Here is a tiny trained network, its code and every weight. The questions are about switching its units off for an input and a target symbol, where a switched-off unit gives its printed mean instead of its output.

import numpy as np


def w(rows, s, z=0):
    codes = np.array(rows[::2]) - 128.0
    scale = np.full(codes.shape[1], s)
    scale[-1] = z or s
    return codes * scale


def softmax(a):
    e = np.exp(a - a.max(-1, keepdims=True))
    return e / e.sum(-1, keepdims=True)


def log_softmax(a):
    a = a - a.max(-1, keepdims=True)
    return a - np.log(np.exp(a).sum(-1, keepdims=True))


def net(x, mask):
    ids = ['αγδζηλξτφ'.index(c) for c in x.split()]
    T = len(ids)
    res = E[ids] + P[:T]
    u = 0
    for l in range(3):
        r = res
        for j in range(3):
            rows = slice(2 * j, 2 * j + 2)
            q, k, v = (r @ M[l][rows].T for M in (Q, K, V))
            z = softmax(np.where(np.tri(T) > 0, q @ k.T / 2**0.5, -1e9)) @ v
            o = O[l][rows]
            res = res + np.where(mask[u + j], z, o[:, -1]) @ o[:, :-1]
        u += 3
    return log_softmax(res[-1] @ U[:, :-1].T + U[:, -1])


Q, K, V, O = {}, {}, {}, {}
E = w([
[82,172,150],'α',
[28,186,220],'γ',
[118,77,44],'δ',
[111,69,164],'ζ',
[109,84,91],'η',
[89,197,180],'λ',
[132,111,81],'ξ',
[59,251,118],'τ',
[59,145,132],'φ',
],0.012)
P = w([
[159,128,178],'0',
[2,131,139],'1',
[30,109,125],'2',
[27,113,116],'3',
[33,117,113],'4',
[62,101,139],'5',
[75,87,120],'6',
[81,88,123],'7',
[90,78,114],'8',
[100,80,125],'9',
[127,57,120],'10',
],0.0071)
Q[0] = w([
[202,224,92],'0.h0',
[49,75,128],'0.h0',
[160,116,42],'0.h1',
[133,158,252],'0.h1',
[191,123,178],'0.h2',
[37,76,143],'0.h2',
],0.016)
K[0] = w([
[159,254,114],'0.h0',
[163,70,117],'0.h0',
[145,71,117],'0.h1',
[95,184,206],'0.h1',
[111,115,94],'0.h2',
[200,162,122],'0.h2',
],0.021)
V[0] = w([
[149,59,130],'0.h0',
[109,7,146],'0.h0',
[136,145,177],'0.h1',
[124,112,84],'0.h1',
[6,48,152],'0.h2',
[37,144,18],'0.h2',
],0.012)
O[0] = w([
[141,219,157,115],'0.h0',
[132,248,207,188],'0.h0',
[153,116,41,114],'0.h1',
[109,144,213,133],'0.h1',
[35,212,172,228],'0.h2',
[106,2,233,254],'0.h2',
],0.0079,0.0053)
Q[1] = w([
[130,153,143],'1.h0',
[9,107,126],'1.h0',
[30,28,89],'1.h1',
[115,141,179],'1.h1',
[157,112,92],'1.h2',
[131,72,144],'1.h2',
],0.015)
K[1] = w([
[136,152,149],'1.h0',
[249,123,77],'1.h0',
[66,176,19],'1.h1',
[52,137,133],'1.h1',
[83,119,152],'1.h2',
[145,97,173],'1.h2',
],0.016)
V[1] = w([
[6,116,120],'1.h0',
[145,198,76],'1.h0',
[132,127,122],'1.h1',
[106,137,184],'1.h1',
[210,82,100],'1.h2',
[125,119,220],'1.h2',
],0.015)
O[1] = w([
[17,200,2,202],'1.h0',
[237,128,28,97],'1.h0',
[124,130,134,118],'1.h1',
[153,80,52,195],'1.h1',
[25,192,198,9],'1.h2',
[77,80,13,167],'1.h2',
],0.0086,0.011)
Q[2] = w([
[214,29,59],'2.h0',
[49,194,154],'2.h0',
[248,148,227],'2.h1',
[17,42,41],'2.h1',
[174,126,107],'2.h2',
[113,77,163],'2.h2',
],0.016)
K[2] = w([
[187,237,186],'2.h0',
[113,5,65],'2.h0',
[245,160,108],'2.h1',
[45,136,158],'2.h1',
[82,95,131],'2.h2',
[193,132,166],'2.h2',
],0.019)
V[2] = w([
[67,167,40],'2.h0',
[174,220,128],'2.h0',
[167,44,68],'2.h1',
[132,114,117],'2.h1',
[139,65,254],'2.h2',
[123,136,109],'2.h2',
],0.0094)
O[2] = w([
[55,77,178,246],'2.h0',
[129,114,216,79],'2.h0',
[190,84,170,114],'2.h1',
[143,121,138,129],'2.h1',
[180,144,1,41],'2.h2',
[122,127,136,145],'2.h2',
],0.01,0.013)
U = w([
[116,100,167,252],'α',
[136,156,193,140],'γ',
[86,103,122,79],'δ',
[117,36,130,115],'ζ',
[108,55,149,157],'η',
[165,84,101,152],'λ',
[147,67,182,70],'ξ',
[119,1,96,70],'τ',
[102,104,200,28],'φ',
],0.0093,0.014)

Each question gives the input, a string of symbols that net reads in full, and the target symbol t.
The units are the heads (2 rows each of Q, K, V and O). Each row of codes is followed by its name. A weight is (code - 128) times the scale printed after its matrix; where a second scale follows, it is the last column's (O and U).
mask holds one flag per head, layer by layer. A switched-off head (its flag False) gives its mean, the last column of its rows in O, instead of its output. The means were averaged over made-up inputs and are rounded, as every weight is.
A unit's drop is (log p(t) with every unit on - log p(t) with that unit switched off) / (log p(t) with every unit on - log p(t) with every unit switched off).
The circuit of an input: a set's keep is (log p(t) with only the set's units on - log p(t) with every unit switched off) / (log p(t) with every unit on - log p(t) with every unit switched off). Starting from all 9 units, units are removed one at a time, each time the one whose removal leaves the highest keep (on an exact tie, the one counted first), for as long as the keep stays at least 0.8.
circuit, biggest first: the units of the circuit, biggest drop first
most important unit: the unit with the biggest drop
which heads matter: for each layer, one digit per head in row order, 1 if its drop is at least 0.15 and else 0, layers parted by /
drop when u is switched off: that unit's drop, to one decimal
input ξ ζ τ ξ φ λ λ ξ η τ δ, target λ: circuit, biggest first : (1.h0, 0.h2, 2.h0, 2.h2)
input γ φ γ δ φ τ τ ξ, target φ: circuit, biggest first : (2.h2, 1.h0, 0.h2)
input ζ τ δ τ ξ ξ τ γ λ, target ξ: which heads matter : 101 / 101 / 111
input δ ξ γ τ ξ φ α δ γ τ α, target τ: circuit, biggest first : (1.h2, 0.h1, 1.h1)
input ξ φ τ φ η η τ ζ λ τ, target λ: circuit, biggest first : (1.h0, 0.h2, 2.h0, 2.h2)
input τ φ ζ ζ γ η τ λ, target δ: circuit, biggest first : (0.h0, 2.h1, 1.h0)
input δ τ τ τ τ λ τ τ δ ξ λ, target τ: most important unit : 0.h2
input γ ξ τ, target φ: which heads matter : 001 / 100 / 101
input ξ λ τ τ ξ γ λ η ξ, target λ: circuit, biggest first : (1.h0, 0.h2, 2.h2, 2.h0)
input δ ξ λ τ δ τ δ ξ ξ φ, target τ: circuit, biggest first : (1.h2, 0.h1, 1.h1)
input ζ δ φ λ ζ τ τ, target ξ: which heads matter : 101 / 101 / 111
input λ δ τ ξ τ τ ξ δ α, target γ: which heads matter : 111 / 101 / 100
input γ ζ ξ τ, target φ: which heads matter : 011 / 100 / 101
input τ τ δ τ α, target δ: which heads matter : 101 / 111 / 111
input δ ξ ζ η η ξ τ ξ, target τ: most important unit : 1.h2
input γ ξ δ δ, target φ: which heads matter : 001 / 100 / 101
input ξ φ τ η φ, target λ: which heads matter : 001 / 100 / 101
input ζ ξ λ η ξ φ δ ξ τ γ, target ξ: drop when 2.h0 is switched off : 0.2
input ξ η τ τ α δ δ, target λ: drop when 1.h0 is switched off : 1.3
input ζ ζ τ λ η, target ξ: drop when 2.h2 is switched off : 0.3
input ζ ζ τ δ γ δ ζ ζ, target ξ: drop when 0.h2 is switched off : 1.2
input λ τ ξ ξ, target γ: most important unit : 0.h2
